Each row has a name. After each piece below comes the name of the row it's from, unless a question asks for something else. Each question is about the rows just above it. Places in a row count from 1.

[111  80 159 136 142 138 148 130 159 112  72 102 179  93 149 157 163 190
 134 171  85 184  87 107 134 135 102 152 152  92  93 134 111  97 109 128
 131 132 122 157 162 118 111  95 188 135 156 121 147 191  90  74 159 131
 156 156 106 155] : N
[128 130  97 157 165 131 159 155 141 136  82  93 150 125 129  82 162 155
 134 103 137 156  94 118 156 164 128 155 138  89 150 142 126 124 143 143
  94 176 153 111 160 108 167  82 138  92 118 143 177 141  32  74 175 118
 100 179 120 177] : V
[132 144  69 154 143  98 161 155 172 120 108  66 156 144 117  86 151 130
 120  80 186 142 106 119 126 149 149 135 132 136 147 135 129 133 151 137
 100 196 154 116 158 109 151  84 141 101 129 155 173  69  97  93 168 112
 126 149 117 158] : T
[123 145  91 146 141 108 171 151 173 117 109  66 156 142 115  83 145 134
 110  86 193 132 117 128 127 134 136 144 125 132 161 123 122 134 136 149
  89 193 188 124 155 114 164  77 135 110 128 163 166  89  89  90 173 115
 130 169 117 156] : Y
[139 154 164 103 125 160  88 141  68 169 130 197  97 134 121 143 122 147
 132 154  53 101 132 151 129 149 111 133 116  83 112 138 149 121 105  94
 146  56  75 166 137 145 105 148  97 142 106 111 103 189  99 158  97 139
  93 122 155 108] : P
Which row holds this, read backwards? [172 155 161]  T
Where does [134 121 143] start? Give its row and place.  P, 14
Where does [188 124 155 114 164  77 135 110] start? Give its row and place.  Y, 39
Which row holds [146  94 105] read backwards?  P

[127 125 177 161 134  93 135  95 128 112 175 116 212 111 105 103 137  79
 175 164 100 150 172 194  72 172] -> D
[147 160 178 131  89 137 160 157 157 111 156 105 147  89 103 107 132  95
 165 148 122 134 171 148 120 144] -> S
[132 139 132 142 138 117 140 112 123 130 161 118 192 124  99 110 115 127
 163 124 103  96 100 133 142 148] -> F
[177 122 170 157  89 156 137 147 131 124 130 118 192 161 105 100  99 103
 165 131 114  84 134  85 146 122] -> Z
[177 122 170 157  89 156 137 147 131  89 157 103 160 166  44  80 172  62
  97 143  78 104  53 128 125 182] -> X
[137 147 139 125 144 169 138 127 129 149 126 122 138 143 117 133 136 133
 130 112 106 136 108 189 104 173] -> C
Which row holds this, read backwards? [105 161 192 118 130 124 131 147 137 156  89 157]  Z
Where does [ 93 135  95 128 112 175 116 212 111 105 103] start? Give its row and place.  D, 6
Which row holds this, read backwards? [ 79 137 103 105 111]  D
Which row holds [131 165 103  99] read backwards?  Z
Which row holds [124 192 118 161 130] read backwards?  F
Which row holds this, read backwards? [160 147]  S
Row and place where [111 156] starts:  S, 10

[129 110 107 178  92] : Sesun
[147 125 107 147 114] : gom
[125 107 149 148  96] : bib
[ 96  96 148  97  96] : lagu
[133 125 107 148  96] : kep
[129 126 107 148 122] : Selug
[107 148 114 223  96] : vofo
Count of [96] in lagu:  3
Count of [97] in lagu:  1
[125 133] is which row, read backwards?  kep
How many times does bib hold [96]?  1
[125 107 147] begins in row and place  gom, 2
Row and place where [107 147 114] starts:  gom, 3

[138 122  58  70 105 148  50 187  87 116 138 148  93  99  84 207  89  58
 120 138 192 157 161 164 142 130 158 127  81 109] -> Zada
[ 64  98 198 184 185 117 151 172 150 118 144 126 104  62 147 106 103 140
  89 105  34 107  95  80 117 109  70 122  89 156] -> Devan
[122 119 172 208 160 134 145 152 166 150 188  44 106 164 121  59 120  92
 134 128 118 178  61  78  71 127  73 112 129 139] -> pilep
[ 36 142 195 167 184 122  85  62 137  75 176 152 144  99 133 136  86 144
 113 170  83  59 104  94 162 118 112 106  91 146] -> Vam
[ 59  94 197 187 192 121 145 167 149 111 143 130 102  68 149 105 104 142
  90 100  35  97 101  82 115 114  77 127  85 155] -> kime
[140 131 151 180 174 126 141 131 174 191 173  41 127 180 155  60  92  68
 137 110 126 173  71 115  89  98  60 132 128 142] -> vuz
[142 181 105 197 190 117 148 111 183 158 128  44 142 170 196  50  98  72
 146  83 146 169  78 117  91  85  79 148 148 135] -> Fer
[ 52  91 195 193 200 125 135 156 148 102 144 137 101  79 150 103 108 149
  90  95  42  84 108  86 114 118  87 134  81 154] -> duzos
[123 122  58  70 105 148  50 187  87 116 138 148  93  99  84 207  89 143
 120 103 192 157 161 164 142 130 198 101 130 112] -> lim
[122 129  86  59 115 166  45 176  91 138 122 146 102 104  74 198  87 165
 105 109 190 149 178 171 127 143 137  80 122 110] -> Kun
[174  52  49 100  84 118 120 142  50 153 100 136  89 126 103 148  98 135
 129 153 175 130 184 114 199 149 175 158 175  81] -> bafi
[ 95 106 193 189 156 131 176 142 179 105 197  53 107 114 121  52 142 141
 105 116 105 187  77  79  97 115  82  96 141 124] -> poza
Row and place where [142 179 105 197] starts:  poza, 8
How many times does Zada hold [138]?  3
Where does [164 121  59 120  92 134] start? Give its row and place.  pilep, 14
Which row holds this, read backwards? [169 146]  Fer

